Each row of numbers belongs to one of the nodes below and depends on some of the facts about them. Some rows are named. Which node is each other row?

How the nodes are related:
baskil	φ	flukoflir; bavis	φ	brosi; beflas	φ	plepliklil; bekas	φ	bipal; besor	φ	deklufol; bidru	φ	nabun; bidun	φ	griskon; bigiklu	φ	lalom; bipal	φ	plazek
bridas	φ	lofles; bropek	φ	gralen; brorik	φ	pedizak; brosi	φ	klapar; brules	φ	stiku; bupim	φ	femul; busu	φ	pedizak; dabostus	φ	pinun; dapo	φ	pugril
debul	φ	grameles; deklufol	φ	nubruk; deplos	φ	nokluk; derodir	φ	nabun; dibrun	φ	peson; diskon	φ	foflo; diskopla	φ	pedizak; distos	φ	fesor; dozur	φ	toplum
drasi	φ	vonar; drefas	φ	dugraflas; drilu	φ	plazek; drobrum	φ	nubruk; droskis	φ	labak; dugrol	φ	grumam; falor	φ	ragrur; favik	φ	nabun; fekom	φ	brosi
feni	φ	ratru; feplok	φ	lalaku; fesor	φ	mebrus; fleros	φ	peson; flesto	φ	foflo; flire	φ	fesor; flirefem	φ	grumam; flisin	φ	plepliklil; flomek	φ	bipal
flotas	φ	skigi; flukoflir	φ	plazek; flunakla	φ	foflo; flurol	φ	peson; foflo	φ	stetel; forak	φ	nubruk; fufu	φ	zome; futok	φ	nubruk; gedron	φ	nabun
gelo	φ	nikluk; gevofil	φ	tezik; gilal	φ	ratru; gipas	φ	gredre; gralen	φ	stiku; grameles	φ	totrol; grasis	φ	stanis; gredre	φ	klapar; grerodri	φ	toplum
griskon	φ	totrol; grogom	φ	totrol; grumam	φ	mebrus; gruskar	φ	dozur; gukur	φ	pedizak; gusteplu	φ	peson; kladres	φ	lalaku; klala	φ	dugraflas; kledrozul	φ	plepliklil
klinopur	φ	pugril; klusto	φ	griskon; kopu	φ	mebrus; labris	φ	grerodri; lalaku	φ	fluvi; laples	φ	tuzuk; laskon	φ	ragrur; legre	φ	futok; letrel	φ	klapar
mafum	φ	futok; maklon	φ	klinopur; maril	φ	nabun; mezum	φ	griskon; mudun	φ	tetibrum; nabun	φ	plufil; nadra	φ	fluvi; namo	φ	fluvi; naskas	φ	nokluk
natru	φ	nokluk; nerem	φ	fluvi; netrur	φ	plepliklil; nibek	φ	plazek; nifa	φ	nokluk; nikluk	φ	zome; nokluk	φ	labak; nufles	φ	lalom; pabikli	φ	labak
pedizak	φ	totrol; peson	φ	ragrur; pigal	φ	skigi; pinun	φ	labak; plastu	φ	nibek; pleplem	φ	grogom; plepliklil	φ	klapar; plibren	φ	nibek; pliregro	φ	pedizak
plogas	φ	lofles; posir	φ	grameles; rifo	φ	pugril; riperel	φ	grerodri; rivek	φ	klinopur; robako	φ	safi; roflir	φ	nokluk; rudis	φ	lalaku; rurim	φ	grerodri
rutral	φ	nabun; safi	φ	ragrur; sapo	φ	truban; serek	φ	nibek; sibrur	φ	safi; sidri	φ	vonar; siklu	φ	lofles; skagi	φ	fluvi; skebe	φ	dugraflas
skestus	φ	skigi; skigi	φ	nubruk; skikalos	φ	bridas; skobalu	φ	grameles; skodugar	φ	griskon; sotrim	φ	laskon; stanis	φ	plufil; stastul	φ	skebe; stizeklun	φ	plazek
tadaflim	φ	falor; tavusi	φ	pinun; teskis	φ	klinopur; tetibrum	φ	plufil; tezik	φ	lofles; tibroplan	φ	bipal; tistek	φ	treskan; tolok	φ	nadra; tovebruk	φ	siklu
trafek	φ	pinun; trala	φ	nibek; trazakur	φ	bipal; treskan	φ	plufil; trinil	φ	grameles; trotrem	φ	peson; truban	φ	ratru; trudi	φ	dugraflas; trusten	φ	grameles
tuzuk	φ	plazek; valu	φ	futok; vedu	φ	labak; vefor	φ	pedizak; veki	φ	totrol; virimo	φ	grameles; vonar	φ	mebrus; vumodur	φ	forak; vuno	φ	nadra
vuplil	φ	stetel; vustu	φ	totrol; vutir	φ	dapo; vuvo	φ	vonar; zaklodrum	φ	vonar; zesel	φ	lalom; zifi	φ	dapo; zifim	φ	treskan; baskil	Ξ	306
bavis	Ξ	26; beflas	Ξ	26; bekas	Ξ	306; besor	Ξ	26; bidru	Ξ	306; bidun	Ξ	26; bigiklu	Ξ	306; bipal	Ξ	306; bridas	Ξ	26
bropek	Ξ	26; brorik	Ξ	26; brosi	Ξ	26; brules	Ξ	306; bupim	Ξ	306; busu	Ξ	26; dabostus	Ξ	26; dapo	Ξ	26; debul	Ξ	306
deklufol	Ξ	306; deplos	Ξ	306; derodir	Ξ	26; dibrun	Ξ	26; diskon	Ξ	26; diskopla	Ξ	306; distos	Ξ	306; dozur	Ξ	306; drasi	Ξ	26
drefas	Ξ	306; drilu	Ξ	306; drobrum	Ξ	306; droskis	Ξ	306; dugraflas	Ξ	306; dugrol	Ξ	306; falor	Ξ	26; favik	Ξ	26; fekom	Ξ	306
femul	Ξ	26; feni	Ξ	26; feplok	Ξ	306; fesor	Ξ	26; fleros	Ξ	306; flesto	Ξ	306; flire	Ξ	26; flirefem	Ξ	26; flisin	Ξ	26
flomek	Ξ	26; flotas	Ξ	26; flukoflir	Ξ	306; flunakla	Ξ	306; flurol	Ξ	306; fluvi	Ξ	306; foflo	Ξ	306; forak	Ξ	306; fufu	Ξ	26
futok	Ξ	26; gedron	Ξ	306; gelo	Ξ	26; gevofil	Ξ	26; gilal	Ξ	26; gipas	Ξ	306; gralen	Ξ	306; grameles	Ξ	306; grasis	Ξ	306
gredre	Ξ	306; grerodri	Ξ	26; griskon	Ξ	306; grogom	Ξ	26; grumam	Ξ	26; gruskar	Ξ	306; gukur	Ξ	26; gusteplu	Ξ	306; kladres	Ξ	26
klala	Ξ	306; klapar	Ξ	306; kledrozul	Ξ	306; klinopur	Ξ	26; klusto	Ξ	306; kopu	Ξ	306; labak	Ξ	26; labris	Ξ	306; lalaku	Ξ	26
lalom	Ξ	306; laples	Ξ	306; laskon	Ξ	26; legre	Ξ	26; letrel	Ξ	306; lofles	Ξ	26; mafum	Ξ	26; maklon	Ξ	26; maril	Ξ	26
mebrus	Ξ	306; mezum	Ξ	26; mudun	Ξ	26; nabun	Ξ	26; nadra	Ξ	306; namo	Ξ	306; naskas	Ξ	26; natru	Ξ	306; nerem	Ξ	306
netrur	Ξ	306; nibek	Ξ	306; nifa	Ξ	306; nikluk	Ξ	26; nokluk	Ξ	306; nubruk	Ξ	26; nufles	Ξ	306; pabikli	Ξ	306; pedizak	Ξ	306
peson	Ξ	26; pigal	Ξ	26; pinun	Ξ	306; plastu	Ξ	26; plazek	Ξ	26; pleplem	Ξ	26; plepliklil	Ξ	306; plibren	Ξ	26; pliregro	Ξ	306
plogas	Ξ	26; plufil	Ξ	306; posir	Ξ	306; pugril	Ξ	306; ragrur	Ξ	26; ratru	Ξ	26; rifo	Ξ	306; riperel	Ξ	306; rivek	Ξ	306
robako	Ξ	306; roflir	Ξ	306; rudis	Ξ	306; rurim	Ξ	306; rutral	Ξ	26; safi	Ξ	26; sapo	Ξ	306; serek	Ξ	26; sibrur	Ξ	26
sidri	Ξ	306; siklu	Ξ	26; skagi	Ξ	26; skebe	Ξ	26; skestus	Ξ	306; skigi	Ξ	306; skikalos	Ξ	306; skobalu	Ξ	26; skodugar	Ξ	306
sotrim	Ξ	26; stanis	Ξ	306; stastul	Ξ	306; stetel	Ξ	306; stiku	Ξ	306; stizeklun	Ξ	306; tadaflim	Ξ	306; tavusi	Ξ	306; teskis	Ξ	306
tetibrum	Ξ	26; tezik	Ξ	306; tibroplan	Ξ	306; tistek	Ξ	306; tolok	Ξ	306; toplum	Ξ	26; totrol	Ξ	306; tovebruk	Ξ	26; trafek	Ξ	306
trala	Ξ	26; trazakur	Ξ	26; treskan	Ξ	26; trinil	Ξ	306; trotrem	Ξ	26; truban	Ξ	306; trudi	Ξ	26; trusten	Ξ	26; tuzuk	Ξ	26
valu	Ξ	306; vedu	Ξ	306; vefor	Ξ	306; veki	Ξ	26; virimo	Ξ	26; vonar	Ξ	306; vumodur	Ξ	26; vuno	Ξ	306; vuplil	Ξ	306
vustu	Ξ	26; vutir	Ξ	306; vuvo	Ξ	26; zaklodrum	Ξ	26; zesel	Ξ	306; zifi	Ξ	26; zifim	Ξ	26; zome	Ξ	306; baskil	κ	sidri
bipal	κ	bridas; bropek	κ	gredre; deplos	κ	skebe; distos	κ	treskan; drefas	κ	stetel; drobrum	κ	robako; droskis	κ	zifi; dugrol	κ	skigi; fekom	κ	natru
femul	κ	maril; feplok	κ	baskil; flesto	κ	griskon; flomek	κ	flunakla; foflo	κ	gukur; futok	κ	gevofil; gevofil	κ	pabikli; gipas	κ	tovebruk; grasis	κ	ragrur
griskon	κ	trudi; gukur	κ	plepliklil; klala	κ	bavis; klinopur	κ	diskopla; klusto	κ	virimo; labris	κ	zaklodrum; laples	κ	plogas; laskon	κ	dapo; lofles	κ	bropek
maril	κ	klusto; mebrus	κ	nokluk; namo	κ	kledrozul; naskas	κ	deplos; natru	κ	klinopur; nubruk	κ	zifim; pabikli	κ	stanis; pedizak	κ	trazakur; plepliklil	κ	bidun
plibren	κ	gipas; plogas	κ	safi; ragrur	κ	peson; riperel	κ	foflo; robako	κ	femul; safi	κ	rudis; skagi	κ	teskis; skestus	κ	lofles; skigi	κ	drobrum
sotrim	κ	drefas; stanis	κ	mebrus; teskis	κ	pedizak; tistek	κ	valu; tovebruk	κ	plastu; trazakur	κ	letrel; trudi	κ	vustu; valu	κ	skestus; vefor	κ	naskas
veki	κ	vuno; virimo	κ	laples; vumodur	κ	droskis; vuno	κ	bigiklu; vustu	κ	plibren; vuvo	κ	flurol; zaklodrum	κ	futok; beflas	Θ	kledrozul; bekas	Θ	flomek
bidru	Θ	rutral; bidun	Θ	klusto; bigiklu	Θ	nufles; bipal	Θ	tuzuk; brorik	Θ	pliregro; brosi	Θ	plepliklil; busu	Θ	vefor; dapo	Θ	rifo; debul	Θ	virimo
deklufol	Θ	forak; derodir	Θ	gedron; dibrun	Θ	gusteplu; diskon	Θ	flesto; diskopla	Θ	gukur; dozur	Θ	grerodri; drefas	Θ	klala; drobrum	Θ	skigi; falor	Θ	safi
favik	Θ	derodir; fekom	Θ	bavis; feni	Θ	gilal; feplok	Θ	kladres; fesor	Θ	kopu; fleros	Θ	flurol; flesto	Θ	flunakla; flire	Θ	distos; flirefem	Θ	dugrol
flisin	Θ	beflas; flomek	Θ	tibroplan; flotas	Θ	skestus; flukoflir	Θ	bipal; flurol	Θ	dibrun; foflo	Θ	vuplil; forak	Θ	drobrum; futok	Θ	deklufol; gralen	Θ	brules
grameles	Θ	griskon; gredre	Θ	brosi; griskon	Θ	vustu; grogom	Θ	veki; grumam	Θ	vonar; gusteplu	Θ	trotrem; kledrozul	Θ	netrur; klusto	Θ	mezum; kopu	Θ	grumam
labris	Θ	rurim; lalaku	Θ	nadra; laskon	Θ	peson; legre	Θ	valu; letrel	Θ	gredre; mafum	Θ	legre; maklon	Θ	teskis; maril	Θ	favik; mezum	Θ	skodugar
nabun	Θ	tetibrum; nadra	Θ	skagi; naskas	Θ	natru; natru	Θ	deplos; nerem	Θ	namo; nibek	Θ	drilu; nifa	Θ	roflir; nikluk	Θ	fufu; nokluk	Θ	pinun
nufles	Θ	zesel; pabikli	Θ	nokluk; pedizak	Θ	grogom; peson	Θ	falor; pinun	Θ	droskis; plastu	Θ	trala; pliregro	Θ	busu; plogas	Θ	tezik; posir	Θ	trinil
rifo	Θ	klinopur; riperel	Θ	labris; rivek	Θ	maklon; robako	Θ	sibrur; roflir	Θ	naskas; rudis	Θ	feplok; rutral	Θ	maril; serek	Θ	plastu; sidri	Θ	zaklodrum
siklu	Θ	bridas; skagi	Θ	nerem; skebe	Θ	trudi; skestus	Θ	pigal; skobalu	Θ	posir; stanis	Θ	nabun; stizeklun	Θ	nibek; tavusi	Θ	dabostus; tetibrum	Θ	treskan
tezik	Θ	siklu; tibroplan	Θ	trazakur; tistek	Θ	zifim; tolok	Θ	vuno; trafek	Θ	tavusi; trala	Θ	plibren; truban	Θ	feni; trudi	Θ	drefas; trusten	Θ	debul
tuzuk	Θ	stizeklun; vedu	Θ	pabikli; vefor	Θ	diskopla; veki	Θ	grameles; virimo	Θ	skobalu; vuvo	Θ	sidri; zaklodrum	Θ	drasi; zifi	Θ	vutir

Some nodes and their rows:
trazakur: [  5   4  10  -8   3  -8  -7   9   8 -12  -2   1 -20   0  33 -11  -3  14
  15   7   9   5 -15  -3 -11  10 -10  11  10   5]
plufil: [  8   2  -3   2   3  -8  -1   9  -5   1   6 -10  -8 -14   4  -2  -3  -9
 -21  -3  -2 -14  -1   3   8  -1  12  -2  -9  -7]
veki: [ -4   3  -1  -1 -13 -18   0   0  -3  12  -2  -6 -10   9  -4  -1   4  13
   3   2   8  -2  -2  -3 -19   4 -17  -9   1  12]
sotrim: [ -4   7   2   0  -8 -12   1  -5   2   6   3  -1  -6   7   1   8  -9  16
   0   6  -1  -3   4   4  -7   4  -8   2  12   7]
fesor: [  0   6   7   2 -21  -8  -3   8   3   4  -7  -4  -7  -5  -1  10  -8  17
 -10  10  -7 -19   4   1   5   6  -1   2   0   5]
trala: [  4   4  13  -7  -1  -6  -8  12   5 -13  -3   4 -19   0  32  -7  -3  16
  13   9   9   1 -13  -2  -9   9 -13  10  11   6]
gelo: [ -3   7   4   0  -7 -12  -1   0   1   2   0   2 -11   3   4   3  -3  13
   1   4   1  -8   0   2  -9   6  -8   4   9   3]
skebe: [  0   7   9   0 -22  -9  -5  10   5   2 -10  -2 -12  -8  -1   7  -4  14
  -9   9  -7 -24   2  -1   4   7  -1   4  -4   1]
pabikli: [  4  -1  -3  -6  -8  -4 -13  -1   6   4   5  -8  -2  -8  -5   6 -14  -4
 -12   8  -4 -16   6   2  11  -2   1   4  -6   4]
trusten: [ -9   2   5  -1 -25 -19  -8   6  -6  11  -6   2 -11  10 -10   1   8  12
   3   5   8 -16   2  -5 -19   2 -26 -11  -2  10]
tuzuk: [  8   3  10  -5  -8  -5  -5  16  10  -7  -9  -8 -17 -10  23  -4  -5  18
   2  10   1  -5 -12  -4   2  11   0   6  -1   8]
zifim: [  0  12   7   8  -4 -20   5   7 -10  -1   1   5 -19  -5  10  -1   8   4
 -11  -4  -2 -17  -2   4 -10   3   0   4   7 -13]
dugraflas: [  5  -1  -2  -5  -2  -2  -8   4   5   2   3  -9  -4  -9  -1   0 -11  -3
 -12   3   0 -13   2   1   9   1   4   0  -8   3]
skobalu: [ -5   2  -5  -3 -10 -20  -1  -4   1  13  -4  -7 -14   9 -11  -8   9  11
   5  -1  11  -3  -5  -5 -25   7 -17  -9  -2  10]
fekom: [ -3   1   3  -3  -3  -5 -10   1  -6   0  11   3   1   4   5   8 -13  -4
  -5   5   4  -9   9   5   3  -7 -11  -1   6   4]
nufles: [ -1   1   0  -5   2  -5 -11  -1  -2  -2   9   2  -4   1   3   1  -9  -6
  -3   2   6 -10   6   4  -1  -3  -8   2   3   0]
skestus: [ -2   1   0  -6   1  -6 -11  -4  -1   0  10   2  -2   2   1   3 -12  -5
  -3   3   4 -10   7   4   1  -4  -7   4   5   0]
gevofil: [ -4   7   4  -1 -10 -14   1  -1   0   3  -2   2  -9   4   7   1  -4  11
   1   4  -1  -8   1   0  -6   3  -5   4   7   1]
sibrur: [ -6   8   4   0 -11 -12  -3  -4   3   3   1   4  -8   5  -1   8  -8  15
   0   6  -1  -9   5   5  -7   5  -9   6  11   3]

Rows to name:
No name comes twice in this set of rows, the named rows included.
[ -1   5   6   2 -22  -8  -1   6   3   7  -5  -6  -3  -3  -2  14 -11  19
 -10  11  -8 -15   5   1   7   4  -1  -1   1   9] => laskon
[ -5   2   4  -6  -4  -5 -16   1  -1  -4   7   9  -6   0   1   3  -9  -7
  -4   3   4 -19   8   3   1  -4 -10   6   3  -4] => letrel
[  3   6   4   8   5 -14   0  10 -20  -3  13   5 -10  -7  13   0   4 -16
 -19  -7   1 -17   4   7   0  -8   2  -2   3 -16] => bidru
[ -3   8   2   0  -5 -12   0  -5   4   3   2   1 -10   4   2   3  -6  14
   1   4   1  -5   1   4  -9   7  -6   6  10   2] => pigal
[  2  12   7  13  -2 -22  11   9 -17   0   3   3 -17  -5  13   0  10   2
 -14  -6  -2 -12  -3   6 -10   2   3   0   9 -14] => rutral
[-10   4   5  -3 -25 -18 -10   5  -4   8  -9   5 -14   8 -10  -1   9  10
   4   4   7 -21   2  -6 -19   3 -25  -6  -3   5] => bidun
[  3  -1  -6  -6  12  -7  -4  -7   1   2  14  -6  -3   2   5  -4 -10  -5
  -3   0   8   3   0   5  -4  -1  -3   2   4   3] => klala
[ -1  -6 -11  -8   1 -13  -7  -5  -3  13   7 -11  -4   9 -10 -10   2  -6
   1  -2  16   2  -2  -4 -16  -3 -16 -14  -7  12] => vefor
[  4  -1  14 -12   1   2 -21  17  -1 -18   6   9 -11  -1  31  -5  -9  -3
   8   8  13  -8  -4  -1   2  -2 -17   7   5   5] => bekas
[  2   0  -1  -7  -6  -2 -12   4   7  -1   1  -4  -6 -10  -4   0 -11  -5
 -11   4  -2 -21   4   0  10   1   4   5  -9  -2] => gredre
[ -3   7   3   1  -7 -13   1  -3   0   5   2  -1  -7   6   4   7  -7  15
   0   6   0  -3   2   3  -7   4  -7   2  11   6] => vumodur
[  1  13   5  18  17 -11  12   9  -8  -4   6   1 -17  -9   7   1  10  12
 -16 -14   7  -4  -5  15 -16  14   1  -6   9 -17] => maril

Now the same nodes, written a new way:
Named rows:
rurim: [ -7   4  10   3  -2  15 -11   4  -2   7   9  -2  -5  -5  -4  -4  -4  11
  16   4  11   2 -10   3  -4  -2]
posir: [-14  -3  16  -1  17  18 -29  -5  10  11  12  -5  13 -11  -8  -4 -32   9
 -28   1  -6  23  -6  10 -14   3]
rutral: [ 23  -8  -5   8   0 -15  20   1  -2  18  19  -9   5  10 -12  13  11  -4
   7  -7  14   4  -8   2  13   3]
truban: [-10 -16 -10   1 -14  -6 -16   4  -2 -18 -17   7  -7 -14  17   0  -4  -5
  -2   7   2 -22  11  -2  -9  -1]
sapo: [-9  5  3  4 -2 12 -8  5 -4  9  9 -4 -6 -7 -2 -3 -6  9  6  6 12  1 -8  5
 -6 -3]
foflo: [ -9 -15 -10   1 -14  -7 -16   4  -3 -16 -16   8  -7 -13  15   0  -3  -5
  -2   8   3 -22  12  -2  -9  -1]
sotrim: [ 16   9   2   5   5 -11  18  -2   2  13   5  -3   4  11 -14  -1  13  -4
   2  -5   1   8   1   2   9   0]
tolok: [ -7   8  -6   9  -6   7  -7   5  -5  16  11  -5  -8  -7   3  -4  -4   4
   6   9  11  -3  -6   7 -10  -7]
laples: [-19  34  -3   3   1  32   7   4  -3 -13 -10 -11 -20  -7   2 -21  -8   9
   4  -1 -18  -1 -23   7  -8  -7]
fekom: [ -7   9  -1  11  -6   4  -8   5  -3  16   7  -6  -9  -9  -3  -8   0   4
   5   8  14  -5  -4   9 -11  -6]
flurol: [ -6   1  -3   3  -2  14  -5   5  -9  10  18  -6 -10  -5   2   4  -5  10
   8   6  16  -3 -12   2  -4  -2]
grasis: [ -1  -6   7  10  -6   3  -8  10  -2  15  10  -7  -5 -11 -10  -1  -3   7
  11   6  25  -2 -10  10  -3  -2]
diskopla: [-14  -4  12  -4  17  20 -30  -5   8  10  17  -1  14  -9  -2   1 -34  10
 -26   1  -8  25  -7   7 -14   3]
namo: [ -9   5  12   2   4  10  -6  13   0   7   0   2  -7 -12 -16  -5 -15  11
   5   7  18  13  -7   8  -1  -2]
sibrur: [16  6 -4  3  5 -7 20 -3 -2 12 12 -6  2 13 -8  5 13 -3  0 -7  1  5 -2 -2
  9  1]
gelo: [13 10 -3  1  6 -7 18 -4  1 11  7 -2  5 12 -7  2  9 -3  1 -5 -5 11 -1 -1
  8  0]
trusten: [  9   6  -3   6  15  -8  -5 -21  12  22  18 -11  23  11   1  -1  -3 -10
 -33 -10 -28  16   4   5 -11   1]
toplum: [ 12 -13  -7  -7  -3 -20  10  -3   4 -21 -20  10   6   6   6   6  10 -13
  -5  -7 -12  -8  15  -9  10   5]
gipas: [ -8   2  -2  -1   0   8 -10   4  -2  11  12   2  -8  -9  -4  -1   1  12
   7   9  15   4 -13  -1  -7  -5]

Rows to name:
No name comes twice in this set of rows, the named rows included.
[ 12   5  16   3  15  -2  -6 -17  14  15  11  -7  22  11 -12  -6   3  -2
 -19 -13 -20  18   2   2  -2   5] => veki
[ 20 -28  -1  -3 -10 -24   8   0   5 -19 -15  10   9   4   0  12  10 -12
  11  -9  -2  -9   8  -8  15   7] => tetibrum
[ 13  11   5  -5   7  -6  21   0   3   8   4   2  10  10 -11   3   8  -1
   5  -2   3  16  -7   3  14   0] => drasi
[ -1  19  -8 -15   3  -4  17  -7   0 -29 -32  16  -5  14  10  -9  17  -9
  -8  -5 -28  -6  23 -17   6   0] => plazek
[  1  44   3  -8  13  14  21  -8  -2  -1  -6   6  -6  22  -4 -17  19   4
   7  -5 -24  15   5 -11   7  -5] => trala
[ -1  48 -13  -3  11   5  26  -8  -4   6  -4   3  -8  21   3 -16  19  -4
  -3  -1 -25   9  10  -7   0 -10] => serek
[-21  35  11 -11   6  28   0   4  -5  -4  -7   6 -11  -2  -1 -15  -2  15
   5  11   1   9  -6   2  -4  -6] => stizeklun
[-1 11 14 13 -3 15 -9  7 -9 11  9 -8 -7 -4 -5 -8 -4  9  1  4 21 -9  7 11
 -4  3] => flesto
[  0 -26  -9   7 -21 -10 -16  10  -7 -14  -7   8  -2 -14  19  10 -11  -8
   7   9  15 -25  14   3  -3   2] => stanis
[ 10   5   4   1  16  -3  -1 -17  10  15  14  -8  20  12  -5   0  -2  -5
 -25 -11 -21  17   2   2  -3   4] => pleplem
[-25  22   1 -11  -2  18  -7   0  -8 -32 -34  11 -24  -3  12 -21  10   6
  -9   6 -12 -22  21 -13 -10  -1] => bipal
[ -5   8 -18  14 -10  16   3   7  -2  -1   9 -16 -11 -13   9  -4 -16   1
   7  -1  -7  -5 -33  15  -9  -6] => rudis
[-11 -20  19  -3   5   8 -39  -3   9 -22 -15  10  17 -15   6  -2 -36  -1
 -35  -1 -10   1  23   6 -11  13] => griskon
[ 10   3  12   1  18   1  -9 -21  14  15  17  -8  25  13  -6  -2  -3  -3
 -22 -15 -27  21   0   1  -4   6] => busu
[ 12   6 -10  -6   8 -11  16  -6   4  13  10   5   4  10  -9   4  18   0
   0  -3  -3  14  -7  -8   5  -3] => tovebruk

